[104 153 134 136 122 104 127 109 184  81 160 122 159 127 128] : j898
[140 159 115 157 112 128 135 113  85  75 124 128 123 118 173] : j814
[142 111 116 157 112  86 159 199 137 116 143 128 203 143 136] : j724
[117 170 119 134 106 117 175 127  70  66 118 104 184 144 153] : j933
howmany j724: [116]
2
howmany j898: [126]
0
howmany j933: [144]
1
rest: [116 157 112]
[ 86 159 199 137 116 143 128 203 143 136]
chg j724: [142 111 116 157 112  86 159 199 137 116 142 128 203 143 136]
11, [143]
rest: [159 115 157 112]
[128 135 113  85  75 124 128 123 118 173]

[178 149  78 102 123 121 128 105 174 139  76 141 160  93 139  86 164 167
 134  87 156 124  96  78 145 124 116  94  99 121 124  85 115  93 128 144
 119 128 128  88  87  68 105 145 126 108 133 128  74 146] -> j202
[ 87 128  97 104 128 147 148 142 128 155 131  66 180  94 146  79 146 136
 122 157 162 133  97 115 152 122 128  62 151 139  73 133 150 134 153  86
 132 160 137 127 139  99 109 143  87 128 152 146  69  83] -> j529
[106 135 135 112 127 124  66 128 138 172 122 129 138 124 109 128  81 206
  51 128 174 109 132 128 130  90  82 136  78 178 175 120 126 175 101 129
  88  90 105 128 114 128 156  85 163 152 124 128 122 124] -> j151
[123 100 128 114 153 128 160 191 144 152 196 153 128 128 154 128  72 151
 127 114 128 153 137 101 144  89  87 122 105 161 174 100 103 153  96 119
 115 144 128 124 190 125 139 133 132 149 128 128  98  95] -> j462
[ 64 149 121 115 201 141 144 114  99 179 114 128 130  76 116 101  99 128
 128  98 142 147 128 148 105 175 170 142 139 189 127 128 142 161 119 128
 150 169 171 101 152 124  97 163 149 100 128 128 100 166] -> j48
chg j202: [178 149  78 102 123 121 128 105 174 139  76 141 160  93 139  86 164 167
 134  87 156 124  96  78 145 124 116  94  99 121 124  86 115  93 128 144
 119 128 128  88  87  68 105 145 126 108 133 128  74 146]
32, [85]
howmany j529: [131]
1
chg j151: [105 135 135 112 127 124  66 128 138 172 122 129 138 124 109 128  81 206
  51 128 174 109 132 128 130  90  82 136  78 178 175 120 126 175 101 129
  88  90 105 128 114 128 156  85 163 152 124 128 122 124]
1, [106]
howmany j462: [127]
1

[118 121 151 151 123 133] : j328
[ 97 117 168 104 118  70] : j318
[110 110 114 110 125 110] : j593
[132 120 171  82 124 140] : j493
[174 140 115 110 126  94] : j441
[116 121 151 151 123 133] : j418
[141 120  73  82 120 140] : j374
[ 97 117 168 164 146 117] : j144
[159 139 167 156 133  83] : j285
[119 128 108 101 133 128] : j754
rest: [115 110]
[126  94]
howmany j374: [140]
1
dup j754: 
[128]
dup j593: 
[110]
chg j418: [115 121 151 151 123 133]
1, [116]

[119 119 119 122 119 118] = j524
[121  78 122 146 103 121] = j274
[171 131 173 186 102 131] = j590
howmany j590: [132]
0
howmany j524: [121]
0
dup j524: 
[119]
chg j274: [121  78 121 146 103 121]
3, [122]
chg j274: [122  78 122 146 103 121]
1, [121]

[167 117  85 164 134 138]  j926
[ 46  92 142  93 136 141]  j392
[150  94 142 142 142  78]  j690
chg j392: [ 46  92 142  93 135 141]
5, [136]
rest: [ 92 142  93]
[136 141]
howmany j690: [142]
3

[114 142 102 103 124  91 194 103 167 133  99] = j499
[ 89 150 142 105 162  55  96 126 152 149 122] = j733
[146 115 102 102 124 161 142 139 148  87 158] = j229
[129 182 182 123  97 106 182 182 143 165 111] = j995
[ 87 128 136 136 147 115 198 156 137  64  97] = j730
[100  78 100 106 108  82 112 172 119 196 153] = j743
dup j229: 
[102]
rest: [102 102 124]
[161 142 139 148  87 158]
howmany j995: [182]
4

[130 133 132 135 128 133] = j832
[149 150 125 117 136 117] = j408
[ 91 150 187 153 151  54] = j897
[ 91 150 187 153  84 115] = j280
[130 133 132 135 128 205] = j368
chg j368: [130 134 132 135 128 205]
2, [133]
chg j368: [129 133 132 135 128 205]
1, [130]

[ 96 137 139 116 144 133 129 134 148] : j288
[124 121 122 123 115 114 109 112 111] : j551
[ 81 128 151 101 145 132 118 116 122] : j542
[100 130 130 110 130 110 102 130 115] : j35
[ 90 160 124 123 152 129 138 165 211] : j101
[131 139 132 135 139 136 144 149 159] : j56
[101 139 131 118 144 139 132 139 145] : j655
[135 154 144 144 144 151 154 140 128] : j194
[ 99 140 138 120 140 140 140 140 168] : j950
howmany j655: [139]
3
howmany j35: [129]
0
howmany j194: [144]
3
rest: [139 131]
[118 144 139 132 139 145]
dup j950: 
[140]
chg j542: [ 81 128 151 102 145 132 118 116 122]
4, [101]
rest: [132 135 139 136 144]
[149 159]

[130 146 140 111 147 102 130 154  94  97 145 131 111  99  94 147  90 130
 153 130  87 107 158 121 139 129  97 116] -> j470
[104 172  70 134  61 148 107  76 136 144 119 117 159 152 131 136 147 117
  72 108 145 139 159 123  88 118 139 128] -> j402
[117 109 117 148 116 158 127  96 169 172 163 125 142 147 160 102 165 166
  76 149 161 117 114 151 124 148 167 120] -> j811
[130 146 140 111 168 102 130 167  94 101 145 131 111  99 121 121  90 121
 153 130  87 107 158 121 139 129  97 116] -> j998
[144 131  70 134  61 148 107  76 136 144 119 117 161 152 131 136 147 117
  72 108 145 139 159 123  88 118 144 128] -> j622
which: [117 109 117 148 116 158 127  96 169 172 163 125 142 147 160 102 165 166
  76 149 161 117 114 151 124 148 167 120]
j811
which: [104 172  70 134  61 148 107  76 136 144 119 117 159 152 131 136 147 117
  72 108 145 139 159 123  88 118 139 128]
j402
howmany j998: [121]
4

[130 127 119 129 134 133 127 126 129 125 131 119 122 126 135 133 121 135
 132 132 128] = j174
[129 127 121 129 135 133 127 121 130 127 131 128 201 128 132 130 124 132
 130 131 128] = j250
[124 127 124 128 132 129 128 127 129 127 129 119  90 127 131 129 129 130
 130 129 128] = j346
howmany j346: [130]
2
chg j250: [129 127 121 129 135 133 127 121 131 127 131 128 201 128 132 130 124 132
 130 131 128]
9, [130]
rest: [129 134 133 127]
[126 129 125 131 119 122 126 135 133 121 135 132 132 128]
chg j250: [129 127 121 129 135 133 127 121 130 127 132 128 201 128 132 130 124 132
 130 131 128]
11, [131]
howmany j250: [121]
2
rest: [127 121 130 127 131]
[128 201 128 132 130 124 132 130 131 128]

[125 107 123 120 112 139 148 130] = j471
[124 114 111 100 119 148 126 168] = j981
[124 114 111 100 124 128 126 169] = j456
[175  97 123 176 185 136  53  72] = j124
rest: [125 107 123 120]
[112 139 148 130]
rest: [100 124 128 126]
[169]
chg j981: [124 114 111 100 120 148 126 168]
5, [119]
chg j124: [175  98 123 176 185 136  53  72]
2, [97]

[133 181 119 130 167 165  83  90]  j955
[133 180 119 127 127 126 123 156]  j403
[149 189 159 128 159 191 119  52]  j262
[128 113 196 114 119 162 112 113]  j523
[111 102 135 135 107  97 111 156]  j505
[133 181  88 137 154 151 118  95]  j846
[155 113  62 122 133 132 177 123]  j671
[140  99 128 124 125 187 187  70]  j22
[162  72 160 118  92 140  69 108]  j536
[152 175 128 119 160 128  59 131]  j575
[128  68 129 129  98 161 152  62]  j350
dup j262: 
[159]
rest: [133 181 119]
[130 167 165  83  90]
dup j350: 
[129]
chg j523: [128 113 196 114 120 162 112 113]
5, [119]

[ 48 109 123 192 155  76 185  87] : j941
[ 47 109 109 158 109  76 109  76] : j625
[ 48 110 123 158 155  76 185  87] : j140
rest: [ 48 110 123]
[158 155  76 185  87]
which: [ 47 109 109 158 109  76 109  76]
j625
rest: [158 109  76 109]
[76]
rest: [ 48 109 123]
[192 155  76 185  87]
chg j941: [ 47 109 123 192 155  76 185  87]
1, [48]
howmany j941: [87]
1

[137 123 131 149 129 145] -> j475
[140 108 110 100 122  97] -> j810
[137 139 124 119 119 100] -> j610
[141 141 169 133 133 141] -> j419
[109 166 168  66 132 204] -> j66
[107 136 134 143 134 140] -> j982
[126 133 171 101 176 125] -> j385
[136 150 138 134 137 122] -> j205
[135 114 129  86 134  84] -> j6
[164  97 116  92  72 121] -> j218
howmany j419: [141]
3
howmany j982: [134]
2
which: [126 133 171 101 176 125]
j385
chg j982: [107 136 135 143 134 140]
3, [134]
howmany j419: [133]
2
chg j982: [107 136 133 143 134 140]
3, [134]
chg j205: [136 150 138 134 137 121]
6, [122]

[168 126 122 109 128 100 100 190  60 109 147  49 100 190 100 190 190]  j595
[128 142  94  96 128 128 128 128 128 128 127 128 128 128 128 128 128]  j275
[102 142 142  97 149 132 128 127 168 142 142 189 173 104 141  96 163]  j183
rest: [142 142  97]
[149 132 128 127 168 142 142 189 173 104 141  96 163]
rest: [ 96 128 128]
[128 128 128 128 127 128 128 128 128 128 128]
dup j275: 
[128]
rest: [100 100]
[190  60 109 147  49 100 190 100 190 190]
howmany j595: [189]
0
dup j183: 
[142]
howmany j183: [142]
4

[ 95 135 129 142  70 128 157  89] : j977
[ 96 135 129 136 178 178  69 121] : j113
[123 141 109 136 178 151  69 191] : j307
rest: [141 109]
[136 178 151  69 191]
rest: [151  69]
[191]
howmany j113: [136]
1
rest: [ 95 135 129]
[142  70 128 157  89]
dup j113: 
[178]

